In the rows, zero is written as 128.
[126 138 110 185 167 123  76 149 176 175 137 107 150  91 129 140 160 124
 146 212  81 166 152 133  73 113 107  72 166  96 139  89 112 182 138 127
  91  85 115 139 125 136 147  78 108 134]
<70>
[ 99 140 136 160 140 121 123 117 125 137 180 132 104 117 121 129 100 127
 146 143 128 130 140  99 119 151 137 175 133 106 111  99  81 109 128 106
 136 119 153 135 132 134 130 143 119 160]
<126>
[133 129 134 151 157 131 143 177 158 165 105 153  90 154 127 116 151 162
 125 170 122 139 114 113 104  88 134 129 134  83 169 104 116 120  83 135
 127 112 134 149 132 130 111 121 128 109]
<115>
[ 89 142 166 129 119 131 110 121 125 134 151 129 109 114 128 143 112 137
 129 141 136 130 142 112 125 160 159 154 125 115 114 106 114 137 120 113
 113 112 123 132 142 132 105 132 135 154]
<13>
[160 131  92 118 113  81 129 108  48 141  91 100 128  97  70  92 111 199
 188  93  71 173 117 116 103 108 100  62 140  75 138  66 178 155 131  84
 124  80 149 100 154 147 119 102 119 102]
<133>
[105 145 100  75 143 104  65 193 222 173 103 178 194 133 165 147 138 122
 139 152  92 148 135 131 172 167  98 136 214 127 111 143 174 168 171 144
  72 148 150  51  93 106 120 128 122  42]
<56>
[169 167 119 141 129 139 116  45 120 134  98 148 136 123 105 109 128 184
 203  83 123 160 162 153  85 102 134 147 142 143 132  92 156 121 114 155
 118  95  91  53  93 161 139  88 126 141]
<70>
[139 166 156 134 166 151  64 162 179 147  94 174 225 116 114 183  89 148
 122 129 134 134 117  69  80 136 126 100  95 129 178 132 193  63 161 116
  91 117  97  89 197 160 132 116 164 183]
<85>
[115 110 142 115 117 132 171 171 148 206 169 169 168  95 177  58 177 117
 108 104 116 166 160 143 145  97 196 129 174  93 181 178 123 129  50 194
  96 136 105 130 155  92 141 105 123 108]
<56>
[102 133 158 139 135 136 127 101 121 151 120 101 128  99 146 108 123 143
 152 122 132 115 145 109 135 132 128 133 118  93 117 115 112 124 126 107
 111 106 140 110 141 129 120 109 145 154]
<133>
[107 133 138 139 148 133 121 141 135 154 159 165 119 116 145 133 105 115
 110 146 122 128 146 124 138 137 150 144 130 100 123 111  79 123 127 123
 117 118 133 128 149 130  88 123 120 164]
<85>
[110 163 145 120 151 142 169 153 137 132  84 121 128  92 126 124 161 199
 109  64 107 150 135 114 127 113 176 145 132 114 144 127 132 133 104 136
 110 130 110 147 127  95 139 156 139 126]
<133>
[195 112  81 179 125 123  81 150 112 154 166 192 142 157 117 170 105 169
 176 157 124  86 131 129 112 155 135 142 140 121 122 120 164  99  84  90
 126 141 160  60  44 127 140 122 147 106]
<70>
[ 97 172 154  85 104  94  83 120 134 123 150 170 205 147 219 138 115 217
 101  45  70 126 122  96 118  92 151 136 108 134 130  60 124  97 144 158
 174 122 123 157 202 102 103 149  98 138]
<126>
[109 193 128 174 116  97 107 112 174 120 151 102 145 143 151 135  90 107
  90 202  27 124 112  77 132 149 139  68 105  21  51 199 109  64  39 100
 104 127 157 181 119 143 170 126  92  82]
<126>
[111 125 135 150 137 131 131 114 139 155 151 136 105 134 147 107 113 147
 161 168 136 125 143 121 136 152 138 147 131 115 108 129 117 139 116 102
 118 107 140 115 119 123 113  91 140 148]
<70>
[106 120 146  54  40  56 155 225 153 127 126 132 182 154 192 131 103 126
 134  34 139 120 153 146 170 110 133 224 137 168 131 133 143  98 115 132
 148 143 100 107 134  81 116 142 138  88]
<56>
[104 146 113 122  43  87 106 155 117 138 176 183 167 161 153  47 166 132
 105 137  79 152  95  69  99 127 127 105 187 106  74  64 153  51 133 147
 116 168 142 143 138 157 195 138  93  65]
<126>
[180 153 146  93 136 167 113 160 174 124 120 114 150 115 184 141 127  47
 101 136 187 179 113  99 111 166  74  76  93  81 163 117 182 169 105  98
 120  96  88 166 192 116 135 130 109 148]
<58>
[143 122 108 117 109  28 162 133  87 116 100  13 155 157 127 176  91 134
 165 171  67 134 168 136 145  77 112  72 133  77 110 163 143 163 143 138
 133  78 102 109 114 141 110  45  82 129]
<56>
[146 137 125 137 110  95 166 192 160 119 154 156 103 144 165 131 175 120
 124 146 144 130 117 148 121 148 147 176 136 127 157 141 136 150 105 133
 142 126  95 139 127  83 140 173 116 118]
<70>
[104 145 156 152 136 131 134 118 119 127 159 162 109 113 144 126 100 121
 130 151 128 113 150 114 129 154 148 160 136 102 115 109  98 114 147 122
 126 111 143 114 143 133  90 135  94 175]
<85>
[173 169 113 127 178 147 149 145 116 153 181 182 104 155 104 159 119 142
 103 227 133 117 134 131 137 185 153  73 163  75  84 134 157 125 133 154
 115 132 126 141 145 102 183 152  95 161]
<85>
[101 128 139 138 147 131 140 134 133 152 148 117  97 139 117 129 100 118
 138 131 143 112 158 102 136 128 130 120 109  98 109 122 102 110 118 112
 137 138 165 132 140 146 105 106 124 139]
<115>
[119 136 129  89 149 150 142 144 173 145 116 155 153 157 159 152 109 179
  86 136 106 128  79 109 156  92 183 130 135 115 153 111 129  99  96 137
 132 126 127 112 116 137 111 103 120 140]
<85>
[152 126  91 155 138 145 109 132 107 123  90 149 121  32 136 133 144  75
 186 124 130 184 145 137 131 197 110  83 140 166  89 195 154 124 188 123
  97 139 166  17 101 136 101 115 146 131]
<70>
[141 125 116 107 149 125 137 192 171 151 112 153 122 127 150 152 129 165
 102 145 101 113 109 126 178 128 172 130 167  97 138 153 122 160 108 121
 130 127 122 103 108 146 101 120 122 106]
<85>
[ 93  80 113  98 142  35 166  78 102  95 109 105 142 122 182 160 122 164
  93  77 113 159 163 140 197 126 175 199 149 194  53 155  95 217 144 123
 156 116 106 156  56  98  88 155  54 115]
<58>
[111 151 119 156 115 108 172 195 134 132 129 102 123 122 119 137 178 147
 120 103  83  74  94 119 121 109 134 161 139 113 142 123  90 120 102  99
 167 148 135 188 123 161 142 146 159 151]
<126>
[ 54 138 146  77 146 168 102 195 184 200 162 115 131 119 189 117 174 156
 112 178 119 122  91 142 127 137 128 134 191 127 155  31 135 196 160 174
 114 116 130 169 192  94 139 132 121 131]
<13>
[114 102 176 176 158  76  74 208 113 195  66 143 127 102 126 174 133 102
 150 160 135 127 172 149 119  89  74 215 134 147 155  83 104 176 144 150
 103  66 155 145 163 105  87 143 118 108]
<115>
[215 138 128 130  93 145 138 183 188  82 121 198  91 177 149  92 116 240
 141 154 151 154 137 136 100 146 118  78 156 186 136  89 191 100 171 175
 157 146  96  82 145  75 138 155 105 105]
<70>
[115 150 150  31  91  94  93  92  75 122  86 176 126 156  82 121  85 171
 124 102  90  97  86  95 189  88 125 124 128  99 165  86 155  92 131  94
  85 165 169  80 145 131 111 158 132  84]
<13>
[107 143 138 118 136 135 119 118 145 145 159 123  94 127 144 109 128 121
 118 143 130 118 142 111 137 141 137 164 140 112 103 127  83 125 115 115
 118 117 147 140 128 113  84  96 127 155]
<58>
[138 116 128 118 166  95 118 159 123 201 149 152 172 143  78 143 124  49
 111 165 193 109 185 130 155 141  83 166 135  69 140 142 105 180  87 162
  70 127  94 151 147 137 141 147 138 155]
<56>
[102 116 106  72 119 134  28 135 178 177 128 119 176 102 151 135  90 164
 163  99 164 152  94  56 149 142 113 147 130 146 143 117 122 134 127 107
 121 114 113  54 148 186 131 142 100 108]
<58>
[143 116 189 120 123  91 104 115  57 141 142 124 115  67  95 129 141 149
 192 103 140 154 193 117 144 155 137 128 196 115 138 163 120 114 216 164
  78 124  80 104 133 135 153 166 103 173]
<126>
[ 76 136 161 119 123 138 102 121 142 156 138 131 116 123 128 130 107 125
 122 148 137 118 132 114 127 138 135 152 138 114 115  91 113 131 105 112
 105 106 148 119 143 135  99 113 129 140]
<13>
[104 131 168 139 143 118 128 135 136 162 133 124 109 123 128 109 128 124
 151 138 142 110 151 120 121 140 127 155 141  98 119 128 117 114 127 128
 127 111 137 140 141 142 111 116 134 151]
<115>
[116 131 141 145 135 139 135 142 125 172 149 156 129 144 130 135  85 131
 117 147 138 115 148 115 132 137 156 139 129  97 104  95  96 110 115 134
 126 116 140 118 154 134 103 127 122 177]
<85>
[134 137 123 152 194 125 123  51 130 154 152  92 101  68 105 143  82 138
 163 157 162 204 130  86 100 171 158 131 123  70  86 116 132 131  95 118
 107  85 136  83 152 136 116 141 132 180]
<126>
[ 98 135 165 122 144 148 108 116 125 158 128 134 136 110 143 129 112 139
 153 105 127 123 151 107 137 154 130 127 119  94 132 108 112 135 136 104
 112 109 144 106 146 124 113 119 131 154]
<133>
[162 127 160 107  90  20 114 105 105  64 131 122 158 118 102  71  97 150
  61 147 116  85 172 131 140  99 122 158 151  18 121 193 108  87  69 171
 109 120  87 153 106  87  69 195  67 128]
<56>
[129 134 133 125 117  91 113 178 124 165 129 175 189 144 110 147 156 110
 113 106 135 148 118 124 125 128 136 180 128  77 140 134 111 115  62 142
 104 118 125 174 134 132 115 159 162 130]
<126>
[129 107 123 121 148 127 129 134 134 151 103 156 151 161 157 137 149 161
 109 104  94  90 115 136 138  89 142 115 136  84 151 124 109 138 115 131
 127 138  92 131 112 161  72 123 134 151]
<85>
[ 71 119 180 109 179 167  92 110 148 186 126  77 131 111 108 139 129 171
  79 112  63 136 117 146 198 136 196 162 118  65 106 181 119 163  43 152
  46 134 165 219 106  55  95 147 168  86]
<133>
[155 138 129 113 143 122 137 191 151 155  97 150 121 140 107 105 178 166
 107 117 137 103 133 142 106  91 113 112 145 114 125 145 130 102  74 180
 143 131  99 159 143 157 131 115 135 116]
<115>
[124 145 150 133 115 134 115 127 142 157 153 122 113 126 155 128 130 126
 154 143 125 132 136 104 132 165 148 152 137 104 110 133  94 121 111 116
 114 110 133 131 117 135  96 105 137 164]
<58>
[138 136  44 208 129 106 178 204 118 160 173  98  97 136 162 159  75 149
 110 171  81  99 152  97 114 156 199 124  97  84  98  51  71 214  90 129
 210 141 151 101 145 161 110 127 123 135]
<13>
[110 155 162 144 122 126 124 103 133 136 139 125 129 105 127 114  91 111
 152 128 140 122 138  97 135 161 115 159 133  74 119 122 105 101 122 100
 123 109 161 123 142 142 111 144 129 168]
<126>
[ 67 186 198 100  93 127  84 138 143 104  95 149 123  79 109 176 131  84
 183  91 161 145 128 127 120 198  74 196 143 190 131 112 160 126 182  86
  85  96 127 101 145 142 136 188 108 130]
<13>
[ 99 144 126 136 145 137 139  99 145 139 154 134 112 119 166 109 105 164
 167 147 126 142 133 118 130 152 131 137 111  99 106 114 117 130 103 103
 111 120 140 131 123 111 107 114 133 149]
<70>
[115 120 121 137 133 116 121 121 120 169 161 150 113 130 135 104 111 165
 166 142 124 129 136 133 130 148 130 142 128 118 113 113 113 148  98 114
 127 105 136 129 141 122 111 115 130 142]
<70>
[133 159 170 132 130 135 151 154 141 144  85 120 143 106 123 115 158 151
 138 102 119  96 155 131 145 113 143 140 126 101 181 131 123 148 143 167
 118 126 129 102 168 121 127 132 145 142]
<133>
[107 132 135 139 129 134 118 129 116 141 152 120  90 133 126 138  88 151
 117 153 129 111 142 112 120 146 157 147 127 108 105  95 115 149 107  97
 143 103 135 122 140 127 102 115 129 146]
<13>
[113 157 173 101  98 181 117 133 148 186 102 143 101 140 146 105 103 103
 146 128 137 172 170 121 149 149 114  58 168 107 120 108 156 152 135 153
  79  97 139  80 174 135 124  92  93  97]
<13>
[116 138 129 145 131  69 168 174 148 120 113 119 157  59 149 103 158 127
 143  97 102 135 136 131 118 122  77 165 173 162 159 112 126 142 157 184
 127 125 123 142 151 151 134 155  82 130]
<126>
[130 116 114 107  76  81 104 167 100 129 144  77 126 138 117 131 182  39
  25 105 134  80 158 100 111  77 172  92 154  41  63  98  36 122 137 196
 149 166  76  86 151 194  87 145  82 171]
<85>
[145 198 167 112 101 127 164  93 137 114  42  74 164 110 184 140 152 140
 192 129  99 171 139 148 121  76 128 127 143 129 149 188 197  34 160 142
  71  92  75  86  93  93 160  63 182 150]
<56>
[ 99  96 123 111 156  62 134  92 148 161 163 183 101 176  83 177 147  20
 100 134 140 176 120 105 122 111 107  95 169 131 108 104 114 103 115  70
  78 154 151  95 117 113 175 169  68  99]
<126>
[124 143 157 118 135 133 138 155 181 119 101 100 105 104 171 127 168 148
 147 143 106 110 112 127 125 135 129 165 144 132 109 145 111 137  91 112
 129 111 121 136 106 146  92  74 148 148]
<58>
[115 143 142 137 146 144 142 117 136 162 142 155 129 130 147 132  81 116
 114 146 133 120 143 109 142 133 150 134 126  88 106 107 109 100 107 120
 111 118 146 111 142 132 107 116 119 167]
<85>
[ 77 137 127  55  75  88 100 173 142  72 140 144 118 121 162 156  96 131
 146  94 105 112 118 103 167 159 102 120 129 127  91 146 150 108 110  49
 116 147 162  83 100 147  84 108  96  52]
<13>
[164 150 133 163 141 150 150 194 139 152 119 174 113 135 145 160 150 143
  77 103 114 131 138 128 133 129 169 133 137 127 159 122 118 143 142 126
 134 124 102 164 139 112  83 146 158 155]
<85>
[158 150 153 122 173 103 116 141  85 120  91  69  92  76  93 128 134 173
 189 229  39 112  92 124 133 171 137 141 156  93 148 200 166 151 165 150
  95  98 131 126 133 132 121  85 137 159]
<58>
[134 127 123 159  87 115 151 205 146 152 138 121 133 163 131 131 154 155
 144 115 111 103 153 131 120 102 154 145 135 124 170 122  98 153 126 138
 167 132 100 121 139 142 108 122 147 138]
<56>
[105 148 159 151 142 144 131 102 120 154 133 122 111 100 121 115 124 144
 146 119 128 127 147 111 135 146 149 160 118  92 133 108  85 125 119 108
 108 100 151 122 128 124 102 116 156 166]
<133>
[109 139 143 134 145 129 119 110 118 153 154 119 116 105 138 128  95 121
 141 114 124 123 133 101 138 157 130 158 137 100 102 115 115 125 116 108
 134 113 156 125 140 139 124 130 121 153]
<126>
[167 100 126  89 148 119  97 182 127 147  68 182 158 111 106 166 121 145
 107 107 159 121 144 115 152 138  96  89 166 133 101 131 149 118 113 111
 106 120 166  55  91 123 107 112 124 109]
<133>
[ 96  68 101  51 140  42 101 167  99  92 118 107 173 138 115 136 108 190
 117 154 140  91 145 153 190 141 127 157 139 107  55 157 131 183 170 155
 124 167 142 124 117  76  68 157 128 124]
<70>
[204 120 130 183 153  89  90 135 184 144 201  94 189  89 136 159 124 106
  42 227  95 125 153 161 132 103 178 143 141  77 108 116 152 119  51 180
  76 128 101 197 101  99 163 102 148 108]
<85>
[126 151 137 110 126 138 141 143 149 135 142 113 128 142 158 145 178 161
 162 100 110 115 138 155 122 138 123 121 133 117 112 160 142 143  88 179
 126 136  78 137 124 137 120 132 118 131]
<56>
[116  96 177 158 125 110  63 129 171 157  44 109 179 107 167 106 133 119
  61 157 106 144 117 103 161  86 135 170 104 155 113 155 150 109 118 183
  60 126 122 113 150  97 138 140 156  56]
<133>
[ 99 146 159 123 124 145 123 136 121 156 144 121  86 127 130 133 102 128
 108 154 139 124 138 113 120 147 146 143 142 107 113  92 117 125 114 109
 115  98 131 135 148 110 109 118 134 157]
<13>
[125 104 128 125 144  95 107 173  66 132  86 124 163 101  89 133 133 146
  98 120 137 142 162  91 131 130 133 128 192  83 157 122 103 153 246 167
  89 107  91 122 108 165  22 130 117 209]
<85>
[ 69 139 180 122 190 154 135 118 125 130 131 177 102  58 105 102 147 111
 149 164 136 115 198 122 143 168 115 135 163  95  81  76  53 141 173 122
  67 162 190 105 116 112 115 110 134 182]
<133>
[ 87 114 139  95 157 111  35 134 110 178  96 112 150 160  53 189  43 156
 100 169  80 149 124 119 181 134 173 205 108  82 101 137 103 163  62 167
  49 117 139 138  93 128  87 140 147  81]
<13>
[110 157 147 107 152 113 154 175 150 124 135 147 110 127 127 105 157 142
 128  94  98 120 173 146 126 107 124 144 134  98 141 119 108 134 124 156
 123 162 111 186 142 121 124 123 122 110]
<115>
[117 127 141 145 145 126 127 110 108 150 145 126 129 108 120 132  91 138
 137 115 125 121 125  99 135 140 143 163 127 101 117 130 110  97  95 111
 131 118 159 128 126 137 118 132 135 162]
<126>
[103 138 149 134 139 125 127 129 139 156 146 119  96 135 134 121 109 130
 169 146 126 110 157 122 130 142 131 131 132  82 104 130 104 102 123 114
 132 124 148 125 123 142 118 107 127 139]
<115>
[112 122 161 150  72 127 119 183 145 128 130 131 120 161 133 131 182  95
 144 127 132 125 125 113 101  99 107 136 118 125 169 107 115 154 107 123
 144 106 116 121 157 167  89 107 106 119]
<56>
